Here are made-up nodes, facts about them, and rows of numbers that follow some of those facts. Name the node behind each unnamed row.

Facts:
λ: points at; π: uses; ψ: belongs to class; θ: refers to
J_96 {λ=J_502, ψ=zuflo, θ=J_502}
J_87 {λ=J_51, ψ=graren, θ=J_567}
J_864 {π=J_171 J_680 J_154 J_490, ψ=zuflo}
J_805 {ψ=graren}
J_924 {λ=J_790, π=J_328 J_319 J_117 J_413, ψ=graren, θ=J_85}
J_249 {π=J_524}
J_957 {ψ=graren}
J_583 {λ=J_663, ψ=graren, θ=J_646}
J_464 {λ=J_221 J_54 J_864, ψ=zuflo}
J_641 {λ=J_464, ψ=zuflo}
J_683 {λ=J_78, ψ=graren, θ=J_680}
J_489 {π=J_96, ψ=graren, θ=J_45}
J_687 {ψ=regrul, θ=J_447}
J_240 {π=J_464 J_270 J_238}
J_431 {ψ=regrul}
J_500 {λ=J_171, π=J_755, ψ=ruze}
J_622 {λ=J_536, ψ=graren, θ=J_924 J_536}
J_34 {π=J_226, ψ=graren, θ=J_872}
J_556 {π=J_583 J_805, ψ=graren}
J_331 {λ=J_727, ψ=ruze}
J_10 {λ=J_499, ψ=regrul, θ=J_793}
J_164 {ψ=ruze}
J_444 {λ=J_399, ψ=graren, θ=J_223 J_419 J_117}
J_793 {π=J_3, ψ=zuflo, θ=J_499}
J_726 {ψ=graren}
J_78 {λ=J_154, ψ=ruze}
J_231 {ψ=graren, θ=J_144}
J_223 {ψ=ruze, θ=J_444}
J_4 {π=J_149}
J_810 {ψ=graren, θ=J_131}
J_840 {λ=J_166, π=J_543, ψ=ruze, θ=J_166}
J_576 {ψ=ruze}
J_328 {λ=J_447 J_687, ψ=zuflo}
J_502 {λ=J_96, ψ=ruze, θ=J_96}
J_937 {ψ=graren}
J_5 {π=J_331, ψ=graren, θ=J_164}
J_680 {ψ=zuflo, θ=J_683 J_78}
J_198 {λ=J_791 J_805, ψ=graren, θ=J_791}
J_54 {ψ=graren}
J_352 {π=J_543 J_27, ψ=graren, θ=J_915}
J_750 {ψ=zuflo, θ=J_646 J_827 J_261}
J_790 {ψ=zuflo, θ=J_622}
J_645 {π=J_222 J_96 J_567, ψ=graren, θ=J_230}
J_488 {λ=J_202, ψ=graren, θ=J_202}
J_567 {ψ=ruze, θ=J_51}
J_48 {π=J_444 J_892}
J_45 {ψ=graren, θ=J_489 J_521}
J_102 {λ=J_685, ψ=graren}
J_230 {π=J_131 J_622 J_530, ψ=graren}
J_892 {ψ=zuflo}
J_600 {π=J_622 J_687 J_733, ψ=ruze}
J_733 {ψ=ruze, θ=J_950 J_286}
J_368 {λ=J_733, ψ=zuflo, θ=J_733}
J_285 {π=J_685}
J_233 {ψ=regrul}
J_459 {π=J_758 J_319 J_957 J_379, ψ=graren}
J_460 {λ=J_447, ψ=graren, θ=J_447}
J_876 {π=J_10 J_460 J_164 J_54}
J_323 {ψ=graren}
J_319 {ψ=graren}
J_453 {ψ=graren}
J_872 {π=J_441 J_937, ψ=regrul, θ=J_34}
J_101 {ψ=graren}
J_756 {ψ=regrul, θ=J_329}
J_827 {ψ=ruze, θ=J_261}
J_877 {π=J_446 J_499 J_576 J_553 J_892, ψ=regrul}
J_131 {ψ=regrul, θ=J_810}
J_447 {λ=J_328, ψ=zuflo, θ=J_687}
J_727 {ψ=graren}
J_149 {ψ=graren, θ=J_323}
J_584 {ψ=graren, θ=J_92}
J_791 {λ=J_805, ψ=graren}
J_663 {π=J_697 J_733, ψ=zuflo, θ=J_827}
J_286 {λ=J_368, π=J_112 J_166 J_319 J_578, ψ=ruze}
J_115 {π=J_221 J_453 J_522}
J_242 {λ=J_222 J_791, π=J_794 J_446, ψ=graren}
J_51 {λ=J_567, ψ=graren, θ=J_567}
J_118 {λ=J_223 J_444, ψ=graren}
J_816 {π=J_446 J_521 J_323}
J_917 {π=J_3 J_131 J_198 J_231}
J_469 {ψ=graren}
J_446 {ψ=ruze}
J_586 {π=J_978, ψ=graren, θ=J_877}
J_117 {ψ=graren, θ=J_444 J_118 J_419}
J_329 {λ=J_756, π=J_464 J_941, ψ=regrul, θ=J_756}
J_486 {ψ=graren, θ=J_101}
J_171 {ψ=graren, θ=J_446}
J_499 {ψ=zuflo}
J_956 {λ=J_576, ψ=graren}
J_166 {ψ=graren, θ=J_840}
J_222 {λ=J_805, ψ=graren}
J_441 {ψ=zuflo}
J_759 {ψ=zuflo, θ=J_937}
J_776 {π=J_171 J_270, ψ=ruze}
J_216 {λ=J_112, ψ=zuflo, θ=J_469}
J_908 {ψ=graren, θ=J_144}
J_289 {λ=J_765, ψ=zuflo}
J_154 {ψ=ruze, θ=J_680}
J_261 {λ=J_750, ψ=graren, θ=J_827}
J_950 {π=J_233 J_543 J_522, ψ=graren, θ=J_286}
J_399 {π=J_968 J_490 J_726, ψ=graren, θ=J_419 J_117}
J_14 {ψ=zuflo}
J_112 {ψ=zuflo}
J_19 {ψ=ruze, θ=J_749 J_957}
J_379 {ψ=zuflo}
J_749 {π=J_567, ψ=graren}
J_757 {π=J_707 J_978}
J_419 {λ=J_223 J_118, ψ=ruze}
J_696 {ψ=regrul, θ=J_521}
J_597 {λ=J_765, ψ=graren}
J_144 {λ=J_908 J_231, ψ=regrul, θ=J_908}
J_765 {π=J_112 J_908 J_683 J_27, ψ=ruze, θ=J_101 J_289}
J_536 {λ=J_622, ψ=graren}
J_137 {λ=J_34, ψ=graren, θ=J_759}
J_915 {λ=J_352, ψ=zuflo, θ=J_352}
J_85 {ψ=graren}
J_934 {π=J_488 J_521 J_578, ψ=ruze}
J_521 {ψ=graren}
J_530 {ψ=ruze}
J_226 {ψ=zuflo, θ=J_576}
J_685 {ψ=regrul}
J_92 {λ=J_584, π=J_171 J_991 J_622 J_532 J_597, ψ=graren, θ=J_584}
J_762 {ψ=ruze}
J_532 {ψ=graren}
J_202 {π=J_216, ψ=zuflo}
J_221 {λ=J_864, ψ=graren}
J_758 {ψ=ruze}
J_646 {λ=J_663, ψ=graren, θ=J_827 J_663}

Named rows:
J_102: [ 22  30   2 -37 -10  -2   4  -9  -5  -1 -26 -12 -17   5  27  13  -3  -5
  11 -33  13   8   1  11  -5 -14  22 -40  28  12   4  -2  15]
J_500: [ 15   4   1  25  -7   6  12  34  14  19  14  -2   0  -7   2 -54 -17  39
 -12   5   1 -12 -16 -31   2   8  -2  22  10 -18 -32  14  11]
J_413: [-24 -31  -1  20   7 -14   2 -15  12 -27  25  -1  -7   1 -41 -27 -13   1
 -10  26  -4 -25   1  17 -17  13 -11  24 -16 -20  12   0 -24]
J_4: [  2 -17 -10  41 -13  -8  -8   9  22  19  23 -10  -9  10 -27  -2 -23   6
 -18   7  -1 -11 -10 -12  -4  24 -23  19 -19  -3   0  14  -3]
J_805: [ 15  20   7 -37  11  12  -2  -6  -8  -9 -13   9   1  12  28  37  31  -9
  20 -18  13  23  -6  -3   1 -32   6 -18   5  32  31 -12   8]
J_14: [ 26 -25   5  24   3  -1  -5   8   2  14  -2   5   0 -14 -33  -7  -2  -2
   8  -6   6  -6 -10 -15  -6  11 -12   5 -16 -13  -3  24  -8]
J_586: [ 26  40   9 -34  -9   5 -11   6   3   1 -18  -9   2  16  31  36   0   0
  13 -32  12  15   1   0   0 -14   6 -29  26  25  12   4   9]
J_87: [ 28  33   0 -33 -11  -5   4 -10  -8  -5 -25 -15 -16   6  27  10 -12   2
  14 -35  11  15   7  15   0 -14  19 -41  32  15   2  -3   9]
J_490: [-13 -36 -29  49   7   2  13 -24 -19   7   1   6 -10 -13 -22  -7 -18 -12
 -18  32  -9  -3   6   0  11  12   0  22 -38   4 -16 -12   6]
J_469: [ 12  24   0 -40  -5   2   1  -3  -4  -1 -14  -4  -3   5  31  30  17 -10
  14 -21  15  10  -3   1  -6 -15  11 -29  19  18  15  -3  16]
J_441: [ 25 -33   5  29   8   0  -3   0   1  14  -5   4  -9 -14 -35 -17   7  -5
   9  -8  10  -1 -12 -12  -5   1 -15   3 -18  -6   0  16  -7]
J_233: [-41  -3  -9   8  -2  -6  10  -9  18 -22  38 -18 -10  28   3 -27   0  18
 -21  21   4  -3  -1  10  -2  -8  -8  20   3   5  11 -30  -5]
J_137: [ 22  30   8 -34 -11  -1  -7  -8  -4  -4 -28 -15 -10   6  27  10  -8  -6
  12 -32   8  14   0  10  -4 -19  26 -43  28  18   5  -8  11]
J_877: [-39  26  -2  -1 -27 -17  -6  23  37  -6  46 -22   6  39  13  -5 -21  20
 -34  18  -7 -19   3   0  -4  25 -15  21  18 -11   0   1   0]
J_144: [-17  14 -25  16 -16  -5  25   4  12  -1  35 -22 -32  24  15 -32 -23  29
 -27   9   3  -7 -11  -4   5  -8  -2  13   2   7  -8 -19  16]
J_117: [-19  31  16 -53   8 -10   3 -30  -1 -34 -17  34  16  -5  22   0  12  -8
   9 -36  -6  -2   9  36 -16 -28   4 -30  15 -11  27 -16  -3]
J_872: [-22  16 -13  23 -24  -8  -3  15  25  10  34 -29  -5  37  17  -4 -19  22
 -31   9   1   3  -3 -14   7  10 -17  16   9   8  -3 -11  10]
J_776: [-10  -2  -8  32  -6   8   1  30 -12  28  -6   8  36 -16  13 -16 -16  12
 -21  32 -26  -7  12 -24  30  32   8  29  -5 -17 -56   9   5]
J_19: [  3 -16  13  32   2   5  -1  23   9  10  11  -5  14  -1  -4 -43  10  24
  -6   8  -2   4  -3 -22  15   2  -8  24   1  -8 -23  -1 -10]

Rows to name:
No name comes twice in this set of rows, the named rows included.
[-11   7 -18  31  -4   4  14  -7  15  -4  26 -19 -31  25  12 -44 -24  29
 -24   8  14   7 -17 -12  -2 -22   3  13  -2  27   5 -30  17]  J_10
[ 10  39  10 -44  13  25 -11   9  -3 -10 -15  19  13  12  27  43  16 -10
  12  -9   4  10 -20 -14  -2 -29  11  -9  -1  37  32  -6  12]  J_727
[  3  -9  10  28  12  20   6  20  13   6   2   3   0 -15  -5 -75  -6  23
 -11  19   5  -6 -29 -38 -13  -9  19  21 -11   3 -15 -11  12]  J_331
[-22 -42 -12  28  19   6  13  11 -22  17   5   3  28 -20   4 -24  37  -8
  -9  40 -14  10   6 -14  36   3   2  33 -29  -4 -41 -15  -5]  J_733
[-17 -28  -1  43  19  15  -4  14 -18   8  -8  13  43 -12   2 -22  15  -5
 -13  39 -23  10   9 -22  42   0   6  33 -29   8 -37 -15 -12]  J_154
[-31   0 -50  27   5   2  42 -12 -25  -2  31   8  -6  14  26  12   0  15
 -21  33 -18  14  20   9  47  -5 -18  42 -20  11 -16 -22   9]  J_687
[ -6 -20  16  26   2   4 -11  31  14  12  11 -10  20  -5  -3 -46  17  10
 -11  16   3  -4 -13 -28   7   4   1  21  -4  -5 -24  -6  -7]  J_78
[ 19 -20  12  19  -4  -4 -16  27   9  22   9   6  13  -6 -32  20  12 -10
   3  -5  -3  -6 -12 -21   2  15 -25  10 -25 -11  -1  31 -12]  J_202
[-15 -17  22  15 -23 -24 -14  24  23   5  11 -30  16  -7 -13 -58   2  13
 -13   1  -6 -11  12   3   2  25   1   2  27 -44 -43   3 -24]  J_840
[-12  52   9 -29 -13   6 -28   3  -7  11 -36  32  57   8  38  60  -6 -25
 -12 -34 -34   9   3   4  23  -3   5 -26 -14  22   2  -7  12]  J_399
[ 30  42   9 -31 -20   5 -17  17  10  10 -15 -10   1  23  32  40  -2   7
  10 -41   9  15  -4  -9   2  -6   1 -30  29  22  11  13  11]  J_645
[-33  -6 -18  23   1  -4   7  -1  10  -2  40 -19  -9  31   9  -5  23  10
 -22  11   3  17  -6  -4  22 -18 -22  23 -12  15   8 -29  -1]  J_685
[ 33 -32   3  39  10   0 -13 -19   3  24 -17  13  -5 -11 -16 -15 -13  14
  10   4  22  -2  13 -21 -39  35 -12   3  17 -24   8  20   2]  J_641
[ 19   5   4 -22  24  15 -10 -26 -14   6 -16  15   8  21  40  44  47   3
  27 -10  29  37  18  -8 -17 -15 -15 -14  28  26  44 -14  10]  J_54

The same nodes again, as new rows of numbers:
Known rows:
J_924: [ -7  -8  16   0 -14 -12  54 -15  30  42   8  15  12   7   2   3   8 -16
  13  -9  -4 -26 -30  30  16 -12]
J_154: [ 19  34 -16  -1 -13  -2  -1  22   2 -22  -8  15   0  -8   4  -7  12  -2
  18 -12 -10  -8 -31  -9  13   2]
J_840: [  4  10  -4 -13 -11   4  25   7   7  -8 -14  32   1   0   2 -16  15 -33
  22 -23 -16  10 -39  11  24 -12]
J_329: [  2  12 -18  -5 -14 -20  23  -7  13   1 -12  13   4  -4 -12  -2   5  10
  17  -6  -4 -21 -27  26  20  -5]
J_556: [ -1   6   6   7 -17 -23  27 -13  21  41   8  13   5  -1  -3   7  -6   3
  15  -6   4 -27 -25  26   9  -7]
J_460: [ 30  18  20   6  -8  -7  31 -19  23  28   5  10   9  -7 -13   2   1  11
  15   1   0 -31 -24  26  -2  -8]
J_641: [ 20   8  -1  -3  -6 -17  26  -2   4  -1 -16   7   4   2 -13 -23   1  15
   9 -10  -7 -18 -19   6  31  -7]
J_10: [ 32  17   6  -2  -9  -9  24  -5  12  10  -5   5  -1  -1  -4 -17   5   7
  15  -1  -8 -24 -24  11  13  -4]
J_600: [-16  24 -19  -4 -20 -11   5  15   1 -31 -12  22   2  -7   0  -7   9 -21
  19 -19 -12  -9 -29   6  19   1]
J_685: [ 14  25   3   1  -6 -15  11  -1  13  25  -5  10   3   2  -4  -8   2   9
  17   4  -5 -22 -26   0  20  -6]
J_957: [ 22  11  24   3  -4  -1  31 -16  27  52   5  11   4  -1   4  13  -2  -8
  14   0   8 -27 -25  12  11 -13]
J_586: [  6   9  11   8 -15 -16  27 -13  21  45  10  13   6  -1  -2   2  -6   8
  14  -4   2 -30 -25  26   8  -7]
J_680: [ 28  24 -21  -6 -10  -8  10   5   8  -8 -17  -1   2   1  -8  -4   5  27
  15  -1  -6 -26 -23   3  27   1]
J_490: [ 25  28   2   1 -11   3  19   3  13  -1  -2  10   4  -7  -3   8   5   4
  14  -2   1 -21 -25   7   9   0]
J_319: [ 32  13  32   4  -1   7  34 -17  30  54   6  15   6   3   4   8   3  -9
  14   1   5 -31 -25  11  11 -15]
J_226: [ 26  17 -10  -4  -7 -16  15   2   9   7 -13   5   0   4  -7 -23   5  18
  16   1 -13 -21 -25   1  25  -7]
J_453: [ 22  12  22   4  -7   0  32 -14  25  50   7  10   8   0   4  12   1   0
  15  -2   6 -31 -23  15  12 -10]
J_543: [ 27  21  16  -2  -2  11  22  -3  20  27  -4  16   4   1   7   1   8 -15
  16  -4  -3 -20 -27   3  15 -13]
J_27: [ 24  19  19  -2  -2   8  25  -4  20  27  -3  18   4   3   7  -2   8 -23
  16  -7  -2 -19 -27   3  15 -15]

Name these rows:
No name comes twice in this set of rows, the named rows included.
[  1   8 -13   5 -24 -17  32 -11  22  14   4  11   7  -6  -4  22  -2  12
  13  -9   6 -37 -24  39  12   1]  J_92
[ 32  17   9  -5  -3 -20  16  -6   7  19 -10   0  -3   0 -14 -39   0  19
  15  10 -12 -12 -27  -4  19  -5]  J_892
[ 20  16   5  -3  -5 -23  10  -3   7  32 -11   1  -4   0  -8 -33  -2  17
  16  11 -12 -11 -28 -13  21  -5]  J_499
[-19   8  12 -14 -11  -5  13  -5   6   5 -18  24  -3  -1  13 -24   7 -53
  18 -24 -14   4 -32   6  22 -12]  J_286
[ 12  14  11  10 -13 -15  26  -9  24  50   9  13   7  -1  -7  13  -2  12
  15   2   8 -26 -28  16   8  -8]  J_584
[ 25  17  28  -1  -1   4  24  -8  18  32  -1  16   2   1   2 -15   6 -18
  15  -4  -5 -15 -27   0  12 -12]  J_578
[ 36  15   7   6 -12  -2  34 -11  21  18   9   4   5  -5  -5  14   2  17
  12  -4   3 -35 -21  27   1  -2]  J_198
[ 21  28  25  -5  -3  -6  10  -3   1   1  -7  13  -5  -8  -6 -41   3 -22
  17  -1 -13  12 -34 -13   3  -7]  J_446
[ 33   5  32   1  -7   5  39 -18  28  50   4  12   0   3  11   7   1  -6
  14  -6   4 -33 -24  21  10 -13]  J_683
[  7  27  17  -2  -6 -11   3   4   1   6  -7  18  -4  -7  -5 -36   3 -19
  18   1 -14  15 -36 -16   5  -5]  J_576
[-15  13  11  -7 -12 -12   8   2   2   5 -11  26  -2   1   3 -34   8 -40
  20 -18 -16   5 -33  -1  19 -11]  J_934
[ 27  21  -2   7 -13  -3  29  -7  23  23   7   5   7  -5  -6  28   1  19
  12   2  10 -36 -23  20   5  -1]  J_532

Now the same nodes, written a new way:
Known rows:
J_202: [  3  -4  -8  28   8   4 -41 -13  -5   6  35   7  15  20  -3   7 -11  30
  10   7  -2  11 -11 -57   8  -4   7 -10   0  18 -12 -12 -17 -12  13  -7]
J_488: [ 13  -5   0  12   6 -10 -41 -17 -15   5  17   0  12  -7 -18  14   9  22
   5   0  12 -11  19 -14  11 -12  -4  10 -28   9   1 -20   3  -2  32   5]
J_102: [  8  -5   2  15   6  -9 -40 -16 -13   3  16   0  12  -4 -17  13  10  23
   8   1   9 -11  15 -16  13 -12  -2  13 -29  10   0 -17   5   5  34   4]
J_810: [  5  -4   3  15   7 -12 -41 -20 -11   6  19   0   8   0 -15  13   8  20
   8   0  13  -6   8 -17  14 -13   0  13 -23  11  -1 -18   5   1  30   1]
J_864: [ 29  -8  -3  33  13  36 -39 -23   6  20  36   3  -1  13   6   0   6  44
 -14   7  -6   3 -51 -66   7  -6  11   2   7   5  -2  -5 -18 -11 -31 -21]
J_171: [ 17  -5   1   8  11 -23 -46 -23 -12  12  20   1   3  16  -4  14   2  28
 -10  -3   8  -7 -26  -9  13  -6   2  17 -11   4  -7 -22   0  19  16  -4]
J_154: [-27  -4   8  21  21   4 -56  -3  -3  18  42   3  12  15 -18   3  12  21
   6   1  -7   6  32 -14  14  -9 -10  16  16   3  -6 -13 -11 -12  41   0]
J_765: [-26   6  -6  35  -3  32 -49 -10  -4  13  47   6  16  14 -17   0  -7  25
   8  10  -2  25  43 -31  10  -1  18   8  26   9  -5 -17 -31 -33  35   1]
J_840: [-37  19 -12  60 -28  56 -45 -10 -10  -5  44   3  26   4 -37  -5   0  18
  11   6 -18  33  76 -35  10  -1  37  16   4   7  -2   5 -35 -15  52   3]
J_726: [  7  -5   3  13   7 -14 -42 -20 -12   6  19   0   7   3 -12  13   8  21
   6   0  12  -7   8 -17  14 -12   0  13 -23  10  -1 -19   4   4  29   0]
J_431: [-15 -16   5  35  14  -1 -53   1 -14   8  37   3  13   8 -15   4   5  19
   7 -22 -10 -20  40 -36  14 -14 -13  -5  -3  12   2   1  -3   4  23  -4]
J_653: [  7   0   2   7  22 -18 -45 -20   0   9  29   1  15  10 -25  11  20  22
   8  17   2   6 -10 -27  10 -14 -14  10 -24   8 -18 -11  -3 -13  32   0]
J_117: [  5 -11   1  17  -5 -13 -40 -22 -16   8  19  -1  18  11 -10  17   5  22
   4   9   5   2  26  -6  14 -20   0   9 -27   9   1 -10   5 -15  24 -14]
J_48: [ 18   5 -10  14  10   6 -35 -18   1   7  29   5  20  12 -13  10   2  34
  11  28   4  22 -15 -45   5  -1   6  -1 -11  14 -18 -23 -19 -29  23   0]
J_486: [  9  -4   1  11   4 -13 -43 -21 -12   6  20   0   7  -3 -16  14   7  20
   3  -2  15  -9  10 -16  13 -13  -2  13 -24   9   0 -21   2   0  28   3]
J_762: [-29  -5   8  28  20  12 -52   1  -4  14  38   2  17  10 -20   2  18  22
  13   4  -7   7  45 -17  15  -9  -9  14   8   6  -4 -10  -8 -13  47   2]
J_727: [ -2  -4   3  12   6 -18 -43 -23 -10   9  21   0   4   8 -12  13   5  19
   7   1  16  -4  -1 -18  15 -16   1  14 -17  12  -3 -19   4  -2  25  -1]
J_556: [ 15   1  -9  22  -5  11 -33 -20 -11   4  20   3  13   5  -3  13 -10  32
   7  11  14   9   1 -33  10  -1  20   4 -11  16  -3 -28 -12  -9  22   0]
J_530: [-24  -5   9  27  21  12 -52   2  -4  14  37   2  17  13 -18   1  17  24
  10   3 -10   6  39 -15  15  -7  -9  15   9   5  -6  -9  -8  -7  43   1]

Name these rows:
No name comes twice in this set of rows, the named rows included.
[  4 -10   3  19  19 -15 -50 -10  -8   6  33   3  13   9 -18   9  10  22
   3  -8  -7 -10  -1 -38  11 -14 -17   0 -17   9 -10  -4  -2   5  20  -3]  J_680
[-17  17  -6  32 -15  -2 -47 -36  -5  -4  37  -1  15   7 -49   4  18   6
   6   8  -6  21  23 -31  10 -21  13  20 -34   5 -16  12 -13  -6  41  -1]  J_543
[-11   1  -4  36  10  42 -42   5  -4   8  36   6  26   8 -11   1   0  35
  13  15 -12  20  43 -31  10   6  10   5  15  10  -4 -19 -25 -21  43   4]  J_500
[  6 -10   0  19  17 -16 -50 -12  -9   8  34   3  14   6 -21   9   9  20
   1  -7  -3 -12  12 -35  10 -16 -16  -4 -17  10  -9  -5  -4  -6  18  -2]  J_226
[ 17   4 -10  13  11   7 -33 -18   2   8  30   5  21  10 -12  11   1  34
  14  30   5  22 -11 -46   5  -2   5  -4 -10  16 -17 -25 -18 -37  25   1]  J_816
[ 19   0 -10  24  21 -14 -36  -8  -7  11  39   1  14  36  -7   3 -19  40
   7   3   6 -10  -9 -50   2  -4  17  -6   2  14 -16 -12 -18   3   2 -14]  J_663
[ 28   4 -10  13  14   3 -37 -17  -2   7  28   5  20  21  -5  10   0  41
  -1  25  -6  23 -37 -38   5   5   7   4  -7   8 -22 -21 -21  -6  16  -3]  J_240
[  1  -2  -7  22  -5  16 -28 -17  -6   3  21   4  14  -5  -4  14 -10  26
  29  18  26  13  22 -47  11  -7  17  -4 -13  27   3 -34  -7 -39  32   5]  J_749
[  6 -11  -7  42   5  27 -44   5 -16   3  34   8  23  10  -2   3 -12  35
   1 -12 -16  -5  28 -49   8   4   7 -13   5  13   1  -9 -20   4  14  -3]  J_329
[ 12  10 -12  21   1  10 -36 -24  -2   4  31   4  19  14 -19   8   2  29
   7  25   0  27  -8 -44   6  -2  13   3 -14  12 -18 -15 -22 -23  26  -1]  J_115
[-23  -5   6  26  18  13 -54   0  -5  15  39   2  16   7 -23   3  17  21
   8   3  -6   3  49 -13  14  -9 -10  13   8   4  -5 -13 -10 -17  44   3]  J_19
[-10 -16   5  33  15  -1 -54   2 -15   8  36   4  12  12 -10   4   3  23
   1 -22 -12 -22  28 -34  13 -11 -11  -3  -1  10   0   0  -3  13  19  -6]  J_131

